Each row was made from one walk, in order. Every step used is in the known rows, and no mark comes twice. Write each row's walk.
Each row is shifted at random along 5 fixed directions that mean nothing.
Known rows
y -> u -> d -> e -> m -> s -> v: [   3   26   70  -35  119 -226  285  116  -94  -78 -115   56  245   83
   -4   -4   27    1  114  107  -40  -20  193   10 -166   55  115   30
 -161  -60  -59  118  -13   -5   34  -48  422  -53 -101 -204  -83   19]
s -> v -> u -> x: [ 117  -41  259   25  310  119  268  105  -61  162 -263    2  293   20
   88 -219   89   82  -10   48   93    1  -69 -254 -210   50  188  103
   -6  -32   46  265  374  -24  189   53   69  251   29  -37  -85   21]
e -> m -> d -> y: [ -36  151   30  -84  154 -316  334  222 -160 -244  -62  130  148  120
  251 -133  187  209  145   90  -15   -9  134  -17  -97    7  164   29
 -225    6   50  -53 -154   65   12  -25  480 -125 -202 -246   93  -41]
m -> s -> x -> e: [  75 -122  491 -123   84  -66  434   44 -170  311  -67  103   61   48
  309 -263   50 -104  -49 -127   86   16 -133  -54 -329   56  116  110
   22   28  245  284  318   92  203  -70 -134   80  -46   21  -70  146]
s -> v -> y -> u: [  -4  -60  156 -363  309  165  349  121 -117  162 -113  -81   18  -11
   70 -110   16 -182 -194   80  118 -293    4  -60 -117   47  198  126
   -8 -108  128  253  171 -177  240 -103   47   39 -217  101  204  -30]
u -> x -> v -> d -> e -> m -> s: [  62  -32   81   85   22 -111  132 -106  -79  174 -111  362  191   90
  184  -22  -84 -159  176  118  -93   41   15 -314 -226  -66   54   91
  -30  -58  -77  272  324  -76   71  -24  180  171  -14 -151 -252   30]
x -> e -> d -> y -> u: [  37 -141  175 -116  263  103  224   98 -103   84   33  -71   28 -210
  267  -28 -180 -213  121  -29  136  -11 -155 -153  -53   30   65   27
 -171   40  -37  269  177  -49   18 -154  109 -137   -5  -49  -69  142]
y -> s -> x -> d: [  85 -145  353 -110  213  121  247 -107  -66  176   43 -307   15   32
  102  -26 -157 -575  222 -120   27  -69 -245  -26 -215   19  -91   64
 -192   35   33  333  183  -28  120 -175 -123   79   -5    9  -73  251]
u -> y -> v -> s -> x: [ 199  -25  412   72 -165  201  371 -238  -80  175 -155 -294  208  103
  -28 -260  -39 -237   55  -96   95  107  -37 -202 -320   42   62  -17
 -157   37    1  266  393  -54   24   60 -122  122   74   37   31  231]
u -> s -> x -> v -> m -> d: [-107  -34   40 -164  514 -108  133  -31  -18   21   36  392   23  414
  -71  172  -27 -326  241   89 -102 -250  -73  -54 -112 -140 -158  170
  -50 -146    3  278   -7  -15  240 -265   96  209 -158 -125  -87   45]
u -> y -> s -> x -> e: [ 110   42  255 -132   18   15  256 -164  -93  231   18  -93  -11 -184
   19  -86 -195 -334    1 -136  -15  -36 -204 -148 -367  116   85   24
  -22   10   53  275  226 -139  156  -81    5   44  -44   -9   52  157]
s -> v -> d -> x -> e: [-191 -223  609 -468  631 -258  531  332 -165  151  219  195  -84  254
  320 -176  136  -39  -11 -225  145 -182 -158  132 -173  -19   37  198
  -53    8  454  209 -176  251  308 -358   65  -57 -208   30  -50  126]
d -> e -> u -> y -> s -> x -> v -> m: [ 252  -98  662  -20  -79  276  444 -241 -199  286  -92  244  -20   78
  106 -439 -108 -164   21 -101  -66  223  -17  -59 -373 -219  140  -46
 -265  236   18  216  492  -22 -160  174  146 -163   35  158  -93  456]
e -> m -> s -> x -> v -> d: [ -41  145  -88 -167  241 -180  216  -91  -72  -60 -140  293  124  327
  -99  141  138 -166  108  174 -142 -325  148   94 -350 -183    3  157
   17 -155   99  144  -35 -215  329  -53  190  220 -291 -222   89 -103]
v -> m -> s -> x -> u -> d -> e: [ -89  115 -374  -11  445 -315 -127   35   36  -48   45  542  163   -1
  -17  378 -171 -153  295  118  -63 -216  -94 -161 -142   73   -1  110
   38 -195 -120  264  -89 -202  221 -235  280  199 -126 -332 -189 -173]
v -> s -> x -> u: [  39    0 -142  -36   94 -110  166   -4   18  -38 -120   12  237  127
   90  143   66    3  113   26   94 -252   21  -53 -222  -81   54  153
   69 -187   88  336  266 -162  261 -102 -148  227  -75 -175  -93 -132]
m -> d -> x -> s -> v -> y -> u: [  59  -96  356 -230  246   66  600  228 -220   93 -211  -34  131   16
  319 -352  294  113 -179   39  126  -89   73  -11 -214   84  294  123
   31  -14  253  112  341  -15  157   71   85   72 -192   41  133    6]
d -> e -> m -> s -> x -> u: [  46   -5   77 -189   86 -195  349  179 -144   10  -97  158  159  153
  231  -21  196  204   -1  -44   79 -246   30   93 -274  -48  214  170
   61  -77  304  206  243  -55  272  -30   70   -1 -214  -96  -72  -74]
m -> d -> y -> s: [ -41  106 -232 -151  209 -130  100 -184  -18    5   -2 -187   43 -246
  -67  169 -167 -447   52  145  -77 -191 -130 -351 -158  145   44  101
    4 -218  -55  245  111 -245  209 -216  155  199 -135 -106    1 -102]
u -> x -> v -> s: [  80 -107   98  153  156   37  156 -232   47  198 -226 -152  268   12
   37 -125  -36 -157   88  117   63   77  109 -355 -239  -64   21   88
   27 -169 -107  430  513  -47  132  -48 -218  421  133  -60 -252    8]
x -> d -> y -> s: [ -89  -57  -36 -188  321 -185  225   -5  -17  -73   46 -325   82 -265
  137   19  -61 -351  115   44    0 -126 -166 -218 -116  112   16  138
  -54 -191   33  268   46  -50  219 -277  108  115  -91 -119 -147  -57]
x -> d -> e -> u -> s: [ -14   76 -200 -362  333 -246  137  133 -149  143 -126  -12   51 -446
   79   87   36  -14  -55   82  -33 -390   11 -173 -254   89  304  253
  193 -232  213  231  184 -234  464 -122  241  111 -358    4 -105 -291]
s -> v -> x -> u: [  42  114 -219   79  165 -179  157   73   10 -167 -295   54  359  180
   30   79  223  201   38  162   72 -169  217   24 -186  -45  114   80
   64 -175    7  180  187 -155  174   39   24  224  -78 -332   31 -207]
u -> d -> e -> m -> s: [-117   48 -109 -261  136 -306   69   59  -89   30   59  346   50   47
   66  184  -91 -234  108   95 -103 -271  -33 -205 -112   34  103  157
   -3 -167   73  204  -78 -105  243 -243  355   43 -268 -142 -110 -120]
m -> s -> x -> d -> y -> v -> u: [ 113  -32  288 -181  134  129  404 -144 -113  115  -68  115   98   97
  -44  -18 -106 -157  -47   -1   66 -107  -65 -172 -286 -107  115   19
 -201   28   70  197  190 -112   28   17   98   29 -164   38   10  182]
x -> s -> v -> u -> y: [ 240  -81  609 -157 -172  288  562    2 -205  254 -112   13   20 -201
  162 -378 -100   48  -51 -143   29  116    1 -153 -253    6  276  -37
 -228  139   95  173  373    7  -84  169  128 -115  -63  228   86  296]
x -> u -> s -> v -> y: [ -20  -49  134 -142  244  -93  338   98   39  -98   17 -244  116   71
   80  -37 -132 -191   85  -26  135 -108   -1 -226  -60   34   45   63
 -253 -114 -105  259  -48  -31   67 -180   76   58  -41  -20   18   13]
d -> e -> m -> s -> x -> u -> y -> v: [  29    7  236 -209  220    1  326   43 -118   -9  -56 -172  109   15
  -70 -116   34   94    1 -107  120  -67   41   50 -177   46  132   32
 -127  -25  122  192  127   24  142  -70  231 -178 -152  -36  -37  122]
u -> s -> x -> e -> d -> y -> v -> m: [ -72  -39  151  -13  387 -209  340  119  -78 -172 -134  272  256  115
  169 -256  218   59  207   46  -16   50   34    0 -196 -161   -9  118
  -76  -56   40  156   48  149  130  -89  288    3  -55 -278 -267   24]
m -> s -> v -> y -> d -> x: [ 154 -119  564   20  111  177  496  -30 -173  320 -199 -220  155   93
  286 -389   52 -150  -19  -11  212  156  -53 -369 -298  137  154   42
 -135   94   96  211  540    5   29   64  -30  197   36  139    3  187]
v -> m -> d -> y -> u -> s -> x -> e: [ -31   15  -41   12  335 -282  226   93  -14  -69  -24  297  227   -3
  191   28   42   -6  224    2  -33  -80 -150 -154 -279   32  -31  150
   84 -139  -17  235   80  -21  245 -147  127  208  -46 -315 -169  -89]
y -> d -> x -> s: [-124 -100  -88 -121  351 -277  143   33   48    6   40 -321  151  -17
  100  162   -3 -273  212   43  143 -213  -82 -330 -113  134  -51  199
   54 -261   33  353  137  -85  294 -363 -110  269  -45 -142 -182 -140]
e -> u -> s -> x -> v -> m -> d -> y: [  95    1  193   21  213  -68  361  -12  -94  -26  -13  163  106   98
  192 -108  -64   17  216  -15   40   58  -40 -248 -197  -70   15   44
 -274   39  -66  152  164   20  -33  -29  237   -3  -41  -48  -87  142]
d -> y -> v -> u: [ -23  -83   75   39  255  -28  183  -37   41 -127  -62   85  263  151
   29   79  -96  -86  150  134   99   33  -45 -225  -16 -118  -25   -3
 -249  -72 -184  250   16  -29  -56 -128   95   39   43 -245 -166   79]
y -> u -> s -> v -> d: [ 105  -44  194 -126  205  191  312 -120 -128  272 -167  170   43  -83
  -29    3 -109 -393   92  100 -139 -161   35  -80 -292 -105   51  101
  -35  -31   10  278  255 -230  168   18  121  194 -118   28   -8   75]
u -> s -> x -> d -> y: [  43  174 -317   14  292 -235  136  -15   18  -43 -133 -198  237 -145
   52  102  -43  -29  215  121   72 -194   19 -291 -277   84   24  123
  -49 -221 -100  221  106 -180  262 -107   77  246 -116 -168   -5 -214]
y -> s -> v -> m -> d: [ -39 -102  353  -83  296  -21  350   61 -155   31  -65  449   70  317
  154 -155  125 -246  167   72 -149   27    7   94  -91 -122  -33   83
 -130   33   71  146   67  129   20  -85  229   70  -89 -134  -79  186]
e -> u -> s -> x -> d -> y: [  25  -49 -149   25  370  -90   60  -47  106   23  118 -232  140  -78
  125  240 -349 -290  404  -34  170 -142 -221 -430  -95   28 -203  110
 -255 -150 -235  400   59 -115  136 -320  -36  135   50  -83 -185  -12]

Which walk is each row?
[ 121   61  -12   65   47 -134  269   51  -90 -109 -168 -150  245 -254
  181 -130  125   76  136   21  -23   36   25 -248 -244  122  219   69
   18  -38  -27  130  339 -104   74   76  247  125  -37 -214 -101  -43]  e -> m -> d -> y -> u -> x -> s
[ 123 -148  358   -3  114  129  434  -57 -106  103 -123  189  216  153
  184 -141  -30  -47  116   23   61   58  -66 -182 -229 -181   38   27
 -221   67    4  239  301   11  -49   43   98   22  -19  -69 -206  205]  e -> m -> s -> x -> d -> y -> v -> u
[  73 -144  364 -113  255   50  412   79  -61  164   10 -124   57  -32
  247 -196 -190 -235   95  -84  142   24  -46 -243 -125   25   57   46
 -291   18  -71  284  125    9  -11 -105   61   14   -6  107  -55  146]  x -> d -> e -> u -> s -> v -> y
[ 128   41  330  -80 -299 -138  441  109 -291  -17 -167  320  153 -100
  342 -315  180  184  -10   -7 -116  128  134  -20 -298   19  371   17
  -81  113  174  -16  267   30  -40  215  490 -137 -203 -122  -56   93]  x -> u -> y -> d -> e -> m -> s
[ -11 -119  173 -165  414   58  338   15  -70  172  -35  344  124  217
   95   30  -55  -70   99   49   64 -168 -114 -152 -187 -177  -41  115
  -80  -50   78  312  159  -39  153 -141   80   79 -116  -77 -168   72]  s -> x -> e -> m -> d -> y -> v -> u
[ 152  -33  268  -64 -180   91  292 -197 -173  390 -118  269   27  -50
  250 -156 -172 -321   17   31  -52    3  -58 -421 -349  -35  132   71
  -24   43   28  276  512 -158   52   44  113  149  -91   68  -98  113]  v -> y -> d -> x -> e -> m -> s
[ 196  -43  331 -161  129  228  373 -110 -203  353 -199  119   54  -16
  143 -206   31 -195   43  -74   17 -135  -52  -19 -414  -71   70  137
  -16   33  204  269  486  -82  238   71  -41  150 -197  137  -17  146]  e -> u -> y -> v -> m -> s -> x -> d
[ -31  142    5 -187  138 -217  292   -8  -30 -285   17 -223  216  153
 -161   64   86  -84   74  -81   90 -225  -19  -49 -258   87   72   78
 -155 -108  103   84 -191  -95  221 -146  262   43 -220 -182  117  -35]  e -> u -> d -> y -> v -> s -> x
[  11 -124  509  -49   26  -80  425   16    3  -80  203  -79   71  327
  203 -153 -257 -308  160 -169  149  157  -96 -291  -52   -1  -47  -63
 -502  108 -171  179 -139  118 -230 -182  159 -121   77  -22   21  313]  d -> x -> e -> m -> s -> v -> y
[ 116  -91  335   18  -53   92  341   68  -83  106  -41  309  187  -27
  226 -179 -150   86  180  -40    0  143  -45 -263 -122  -22   91   -3
 -220   25  -99  220  204   45  -87   25  225  -39   30  -33 -113  169]  d -> e -> m -> s -> v -> u -> y
[  42  -12   98  -22  160 -224  289  238 -185  -70 -160  182  253 -119
  489 -214  256  195   65   33   67   47   25   58 -190   36  220  110
  -43    9  138   77  146  -10  109   34  242  -29 -138 -252 -108  -77]  v -> y -> s -> x -> d -> e -> u
[  73  -64   86   55  221    0  334  -36  -76  108 -232  262  300   38
  178  -59   42   38   67  126   93    5  -17 -224 -271 -105   52   82
  -17  -72   17  264  349  -44  112   19    9  192  -38 -171 -211    3]  m -> s -> x -> e -> d -> y -> v -> u
